Here is a tiny trained network, its code and every weight. The questions are about switching its units off for an input and a target symbol, where a switched-off unit gives its printed mean instead of its output.

import numpy as np


def w(rows, s, z=0):
    codes = np.array(rows[::2]) - 128.0
    scale = np.full(codes.shape[1], s)
    scale[-1] = z or s
    return codes * scale


def f(y):
    return np.maximum(y, 0)


def softmax(a):
    e = np.exp(a - a.max(-1, keepdims=True))
    return e / e.sum(-1, keepdims=True)


def log_softmax(a):
    a = a - a.max(-1, keepdims=True)
    return a - np.log(np.exp(a).sum(-1, keepdims=True))


def net(x, mask):
    ids = ['αγδζηλμξσψ'.index(c) for c in x.split()]
    T = len(ids)
    res = E[ids] + P[:T]
    r = res
    for j in range(2):
        rows = slice(4 * j, 4 * j + 4)
        q, k, v = (r @ M[0][rows].T for M in (Q, K, V))
        z = softmax(np.where(np.tri(T) > 0, q @ k.T / 4**0.5, -1e9)) @ v
        o = O[0][rows]
        res = res + np.where(mask[j], z, o[:, -1]) @ o[:, :-1]
    y = f(res @ A[0][:, :-1].T + A[0][:, -1])
    res = res + np.where(mask[2:14], y, B[0][:, -1]) @ B[0][:, :-1]
    return log_softmax(res[-1] @ U[:, :-1].T + U[:, -1])


Q, K, V, O, A, B = {}, {}, {}, {}, {}, {}
E = w([
[155,80,249,72],'α',
[171,111,130,142],'γ',
[127,102,127,100],'δ',
[15,162,127,115],'ζ',
[98,123,118,145],'η',
[149,49,77,79],'λ',
[99,165,104,64],'μ',
[156,50,93,54],'ξ',
[114,143,193,131],'σ',
[110,77,102,83],'ψ',
],0.019)
P = w([
[142,213,136,94],'0',
[89,87,132,122],'1',
[100,151,135,101],'2',
[80,103,162,153],'3',
[128,151,127,99],'4',
[98,106,171,154],'5',
[156,148,109,79],'6',
[70,118,151,155],'7',
[201,143,100,64],'8',
[163,87,122,94],'9',
[188,166,74,69],'10',
[105,113,133,117],'11',
[250,155,113,46],'12',
],0.015)
Q[0] = w([
[94,101,170,158],'head 0',
[141,177,89,254],'head 0',
[64,51,89,170],'head 0',
[184,128,64,146],'head 0',
[114,167,123,216],'head 1',
[129,197,94,105],'head 1',
[46,30,168,84],'head 1',
[169,183,129,103],'head 1',
],0.0091)
K[0] = w([
[232,227,117,191],'head 0',
[55,118,124,200],'head 0',
[172,156,135,126],'head 0',
[84,31,82,108],'head 0',
[136,51,63,132],'head 1',
[2,78,160,171],'head 1',
[136,221,152,70],'head 1',
[112,30,233,106],'head 1',
],0.0084)
V[0] = w([
[192,155,1,87],'head 0',
[42,138,37,80],'head 0',
[207,103,46,117],'head 0',
[144,92,143,49],'head 0',
[34,223,140,169],'head 1',
[94,158,72,152],'head 1',
[126,104,246,147],'head 1',
[103,25,181,112],'head 1',
],0.0096)
O[0] = w([
[36,114,175,194,180],'head 0',
[116,220,153,116,157],'head 0',
[54,175,124,206,173],'head 0',
[167,120,167,109,250],'head 0',
[153,203,81,156,82],'head 1',
[60,127,88,227,74],'head 1',
[182,161,87,65,162],'head 1',
[86,33,2,95,173],'head 1',
],0.0077,0.011)
A[0] = w([
[120,154,157,106,11],'neuron 0',
[200,31,131,166,62],'neuron 1',
[72,205,112,133,46],'neuron 2',
[131,172,78,115,87],'neuron 3',
[128,183,101,93,157],'neuron 4',
[149,165,189,80,252],'neuron 5',
[128,178,106,97,153],'neuron 6',
[84,156,37,80,104],'neuron 7',
[95,112,150,102,31],'neuron 8',
[77,163,11,91,171],'neuron 9',
[181,107,109,172,156],'neuron 10',
[163,135,144,210,231],'neuron 11',
],0.012,0.0037)
B[0] = w([
[169,110,67,128,141],'neuron 0',
[88,125,166,208,210],'neuron 1',
[108,141,112,219,148],'neuron 2',
[128,100,115,148,148],'neuron 3',
[97,105,93,204,171],'neuron 4',
[120,152,35,130,254],'neuron 5',
[109,117,72,255,165],'neuron 6',
[211,129,171,160,199],'neuron 7',
[126,33,94,118,176],'neuron 8',
[193,96,139,139,201],'neuron 9',
[201,142,157,78,133],'neuron 10',
[154,200,244,90,141],'neuron 11',
],0.0083,0.011)
U = w([
[247,134,94,52,130],'α',
[91,144,103,175,91],'γ',
[170,111,123,246,216],'δ',
[91,148,130,117,254],'ζ',
[140,165,111,214,47],'η',
[113,34,189,253,58],'λ',
[130,127,145,215,50],'μ',
[197,221,49,124,145],'ξ',
[218,226,239,169,145],'σ',
[164,240,123,142,214],'ψ',
],0.0072,0.0042)

Each question gives the input, a string of symbols that net reads in full, and the target symbol t.
The units are the heads (4 rows each of Q, K, V and O) and the neurons (one row each of A and B). Each row of codes is followed by its name. A weight is (code - 128) times the scale printed after its matrix; where a second scale follows, it is the last column's (O, A, B and U).
mask holds one flag per unit, heads first, then neurons. A switched-off unit (its flag False) gives its mean, the last column of its rows in O or B, instead of its output. The means were averaged over made-up inputs and are rounded, as every weight is.
A unit's drop is (log p(t) with every unit on - log p(t) with that unit switched off) / (log p(t) with every unit on - log p(t) with every unit switched off).
The circuit of an input: a set's keep is (log p(t) with only the set's units on - log p(t) with every unit switched off) / (log p(t) with every unit on - log p(t) with every unit switched off). Starting from the 12 units with the biggest drops (on a tie, the unit counted first), units are removed one at a time, each time the one whose removal leaves the highest keep (on an exact tie, the one counted first), for as long as the keep stays at least 0.8.
units of the circuit, in order: the units of the circuit, biggest drop first
k most important neurons: the k neurons with the biggest drops, biggest first
heads that matter: for each layer, one digit per head in row order, 1 if its drop is at least 0.15 and else 0, layers parted by /
input α ψ α σ, target α: heads that matter	11
input σ ψ ξ, target ξ: units of the circuit, in order	(head 1; neuron 5; head 0)
input ξ ξ ξ ξ ξ ξ δ ζ, target λ: heads that matter	01
input η α α δ α μ μ, target α: heads that matter	11
input α η λ, target α: units of the circuit, in order	(head 1)
input ξ ξ ξ ψ ξ, target ζ: heads that matter	11
input α ξ ψ ξ δ, target α: units of the circuit, in order	(head 1; head 0)
input ξ ξ ξ ξ η α ξ α α ξ, target λ: 2 most important neurons	(neuron 1; neuron 5)
input ξ α ξ ξ ξ ξ μ ξ ψ ξ, target λ: heads that matter	01
input ζ δ α ξ ξ ξ η, target α: units of the circuit, in order	(neuron 1; head 0)
input ξ δ ψ ξ γ η ξ ξ ξ ξ δ ζ, target λ: heads that matter	11
input μ ξ σ ξ μ λ μ α ξ α ξ α, target σ: units of the circuit, in order	(head 1; neuron 11)
input α α ψ, target α: heads that matter	00
input ψ ζ λ ψ η α ξ ξ ξ α ψ ξ ζ, target δ: 2 most important neurons	(neuron 6; neuron 4)
input μ ξ ξ γ ξ ξ, target σ: units of the circuit, in order	(head 1; neuron 11)
input ξ δ α δ α ψ ξ ξ ξ λ, target λ: units of the circuit, in order	(head 0; neuron 5)
input ξ ξ ξ ξ ξ δ γ ξ ξ δ, target λ: heads that matter	01
input ψ ξ ψ α α μ ψ, target α: units of the circuit, in order	(head 1; head 0)
input ξ γ δ ζ μ, target δ: heads that matter	01
input σ η ξ, target ξ: 2 most important neurons	(neuron 1; neuron 5)
input ξ ξ δ ξ α δ α ξ ξ ξ α λ, target λ: heads that matter	11
input α ξ γ ξ, target α: heads that matter	01
input ξ ψ ξ ζ ξ ζ ξ ξ ξ δ ξ ξ ξ, target δ: heads that matter	01
input ξ ξ ξ λ ξ ξ δ μ, target λ: 2 most important neurons	(neuron 5; neuron 2)
